Below are the code and all the weights of a small trained network. Each question names an input and a target symbol and asks about switching units off, where a switched-off unit gives its printed mean instead of its output.

import numpy as np


def w(rows, s, z=0):
    codes = np.array(rows[::2]) - 128.0
    scale = np.full(codes.shape[1], s)
    scale[-1] = z or s
    return codes * scale


def softmax(a):
    e = np.exp(a - a.max(-1, keepdims=True))
    return e / e.sum(-1, keepdims=True)


def log_softmax(a):
    a = a - a.max(-1, keepdims=True)
    return a - np.log(np.exp(a).sum(-1, keepdims=True))


def net(x, mask):
    ids = ['ΓΘΠΣΦδεζψ'.index(c) for c in x.split()]
    T = len(ids)
    res = E[ids] + P[:T]
    u = 0
    for l in range(2):
        r = res
        for j in range(3):
            rows = slice(4 * j, 4 * j + 4)
            q, k, v = (r @ M[l][rows].T for M in (Q, K, V))
            z = softmax(np.where(np.tri(T) > 0, q @ k.T / 4**0.5, -1e9)) @ v
            o = O[l][rows]
            res = res + np.where(mask[u + j], z, o[:, -1]) @ o[:, :-1]
        u += 3
    return log_softmax(res[-1] @ U[:, :-1].T + U[:, -1])


Q, K, V, O = {}, {}, {}, {}
E = w([
[131,83,175,123,218],'Γ',
[122,176,48,120,207],'Θ',
[152,169,116,239,171],'Π',
[138,210,174,157,97],'Σ',
[114,204,143,41,96],'Φ',
[130,102,220,173,129],'δ',
[68,116,133,155,90],'ε',
[127,103,254,52,146],'ζ',
[159,172,172,122,197],'ψ',
],0.0065)
P = w([
[159,77,93,102,80],'0',
[50,183,134,143,157],'1',
[215,181,124,164,155],'2',
[23,199,165,156,171],'3',
[234,194,205,201,135],'4',
[3,223,179,161,192],'5',
[217,204,199,243,171],'6',
],0.0068)
Q[0] = w([
[132,129,129,138,106],'0.h0',
[112,138,120,103,123],'0.h0',
[130,110,137,138,126],'0.h0',
[110,105,133,116,119],'0.h0',
[144,141,146,145,128],'0.h1',
[147,120,152,129,146],'0.h1',
[124,95,60,132,83],'0.h1',
[160,175,173,173,127],'0.h1',
[175,126,147,131,147],'0.h2',
[3,144,105,86,124],'0.h2',
[122,139,177,130,153],'0.h2',
[109,119,126,102,140],'0.h2',
],0.029)
K[0] = w([
[129,111,140,119,110],'0.h0',
[98,117,106,132,124],'0.h0',
[136,118,155,137,136],'0.h0',
[102,97,143,145,139],'0.h0',
[96,149,141,126,137],'0.h1',
[103,140,159,101,161],'0.h1',
[153,107,73,92,69],'0.h1',
[24,205,166,151,153],'0.h1',
[73,139,169,126,148],'0.h2',
[251,24,61,104,42],'0.h2',
[73,91,147,143,115],'0.h2',
[174,92,133,114,106],'0.h2',
],0.022)
V[0] = w([
[34,153,149,144,156],'0.h0',
[192,106,121,117,112],'0.h0',
[177,34,125,149,95],'0.h0',
[117,167,155,113,161],'0.h0',
[138,198,122,185,41],'0.h1',
[21,90,42,118,122],'0.h1',
[244,66,234,181,140],'0.h1',
[197,107,68,104,144],'0.h1',
[161,206,101,155,253],'0.h2',
[155,50,57,167,239],'0.h2',
[131,29,86,198,59],'0.h2',
[130,114,119,110,181],'0.h2',
],0.014)
O[0] = w([
[89,66,161,190,136,148],'0.h0',
[148,166,95,86,113,116],'0.h0',
[92,189,106,75,135,70],'0.h0',
[134,89,110,151,93,176],'0.h0',
[154,122,32,165,199,130],'0.h1',
[150,115,241,111,237,105],'0.h1',
[50,215,36,108,33,79],'0.h1',
[188,183,125,62,112,2],'0.h1',
[190,135,249,157,67,198],'0.h2',
[107,242,219,92,98,112],'0.h2',
[99,188,115,77,245,54],'0.h2',
[112,155,148,127,71,136],'0.h2',
],0.012,0.0069)
Q[1] = w([
[202,144,161,130,144],'1.h0',
[160,115,113,108,128],'1.h0',
[111,84,71,58,183],'1.h0',
[156,116,129,108,148],'1.h0',
[154,177,152,173,136],'1.h1',
[47,146,151,188,156],'1.h1',
[8,135,136,102,161],'1.h1',
[194,120,98,143,97],'1.h1',
[156,129,126,100,145],'1.h2',
[125,189,117,94,145],'1.h2',
[167,123,123,92,142],'1.h2',
[65,185,176,168,189],'1.h2',
],0.016)
K[1] = w([
[148,107,159,183,156],'1.h0',
[159,115,130,129,100],'1.h0',
[226,144,84,49,105],'1.h0',
[176,108,133,128,144],'1.h0',
[103,170,110,168,164],'1.h1',
[102,144,93,4,81],'1.h1',
[206,148,90,37,104],'1.h1',
[82,97,178,182,170],'1.h1',
[127,114,111,125,101],'1.h2',
[200,127,108,41,106],'1.h2',
[132,94,104,130,82],'1.h2',
[128,223,114,52,216],'1.h2',
],0.013)
V[1] = w([
[159,164,133,119,122],'1.h0',
[108,197,45,184,54],'1.h0',
[112,147,150,168,111],'1.h0',
[84,153,127,170,162],'1.h0',
[111,207,100,211,141],'1.h1',
[249,146,97,132,148],'1.h1',
[111,122,105,151,78],'1.h1',
[148,150,125,204,166],'1.h1',
[110,118,89,99,119],'1.h2',
[100,91,160,120,123],'1.h2',
[164,107,73,59,72],'1.h2',
[65,94,143,127,142],'1.h2',
],0.014)
O[1] = w([
[127,135,177,122,150,55],'1.h0',
[245,85,121,44,101,59],'1.h0',
[103,77,121,85,99,196],'1.h0',
[132,132,107,87,73,237],'1.h0',
[100,110,197,30,191,225],'1.h1',
[193,176,226,192,146,68],'1.h1',
[98,176,107,103,130,151],'1.h1',
[173,103,148,88,214,134],'1.h1',
[89,131,137,164,162,54],'1.h2',
[174,161,106,144,114,168],'1.h2',
[96,63,135,200,119,2],'1.h2',
[154,201,108,150,153,154],'1.h2',
],0.011,0.0094)
U = w([
[73,88,93,149,83,34],'Γ',
[178,74,219,150,17,59],'Θ',
[93,116,230,116,128,89],'Π',
[183,169,207,57,155,158],'Σ',
[166,121,138,182,132,117],'Φ',
[158,29,126,121,189,93],'δ',
[95,143,108,120,184,253],'ε',
[143,153,68,62,141,149],'ζ',
[90,254,166,87,39,197],'ψ',
],0.0046,0.0024)

Each question gives the input, a string of symbols that net reads in full, and the target symbol t.
The units are the heads (4 rows each of Q, K, V and O). Each row of codes is followed by its name. A weight is (code - 128) times the scale printed after its matrix; where a second scale follows, it is the last column's (O and U).
mask holds one flag per head, layer by layer. A switched-off head (its flag False) gives its mean, the last column of its rows in O, instead of its output. The means were averaged over made-up inputs and are rounded, as every weight is.
A unit's drop is (log p(t) with every unit on - log p(t) with that unit switched off) / (log p(t) with every unit on - log p(t) with every unit switched off).
The circuit of an input: a set's keep is (log p(t) with only the set's units on - log p(t) with every unit switched off) / (log p(t) with every unit on - log p(t) with every unit switched off). Starting from all 6 units, units are removed one at a time, each time the one whose removal leaves the highest keep (on an exact tie, the one counted first), for as long as the keep stays at least 0.8.
units of the circuit, in order: the units of the circuit, biggest drop first
unit that matters most: the unit with the biggest drop
heads that matter: for each layer, one digit per head in row order, 1 if its drop is at least 0.15 and else 0, layers parted by /
input Σ ψ ζ ζ ζ, target Γ: unit that matters most	0.h2
input Θ ψ Φ Φ Σ Γ, target Θ: heads that matter	111 / 011
input ζ Π ε Γ Π Π, target ζ: heads that matter	011 / 111
input ψ δ ζ ε, target ψ: heads that matter	010 / 011
input Φ Σ ψ, target δ: units of the circuit, in order	0.h2, 1.h1, 0.h1
input Φ ψ ψ ζ, target Φ: heads that matter	011 / 010
input Φ ζ ψ, target Γ: units of the circuit, in order	0.h2, 1.h1, 0.h1
input ε Σ ζ Γ Θ, target ψ: heads that matter	111 / 101
input ζ ζ Σ Π ψ δ Θ, target ζ: units of the circuit, in order	1.h1, 1.h2, 0.h1, 0.h0
input ψ Π ψ ψ ζ Θ ζ, target Π: heads that matter	011 / 100
input Σ ε Φ ψ ψ ψ ζ, target Θ: heads that matter	001 / 000
input Θ Γ Σ ψ ζ Θ, target Θ: units of the circuit, in order	1.h1, 0.h1, 0.h0
input Γ Φ Π, target Φ: units of the circuit, in order	0.h1, 1.h1, 1.h0, 0.h2
input δ Σ ζ ζ, target δ: unit that matters most	0.h2
input Σ ψ ψ Π ψ Σ, target Σ: heads that matter	011 / 111
input Π ψ Π Π, target Π: heads that matter	111 / 011
input ψ Π Π Γ ψ Φ, target ψ: heads that matter	010 / 011
input δ Θ Π Θ, target δ: heads that matter	111 / 101
input ψ Σ ψ Π ζ, target Σ: units of the circuit, in order	1.h1, 1.h2, 0.h1
input Π Γ Π ζ δ ε Π, target ε: units of the circuit, in order	1.h0, 0.h1, 1.h2, 0.h2
input ζ ψ Θ ε, target ζ: units of the circuit, in order	0.h2, 0.h1, 1.h0, 1.h1
input ψ ε ζ, target ε: unit that matters most	1.h0
input Γ Γ Π, target ψ: heads that matter	011 / 001
input Θ ζ ψ Φ, target Θ: units of the circuit, in order	0.h2, 0.h1, 1.h1, 0.h0
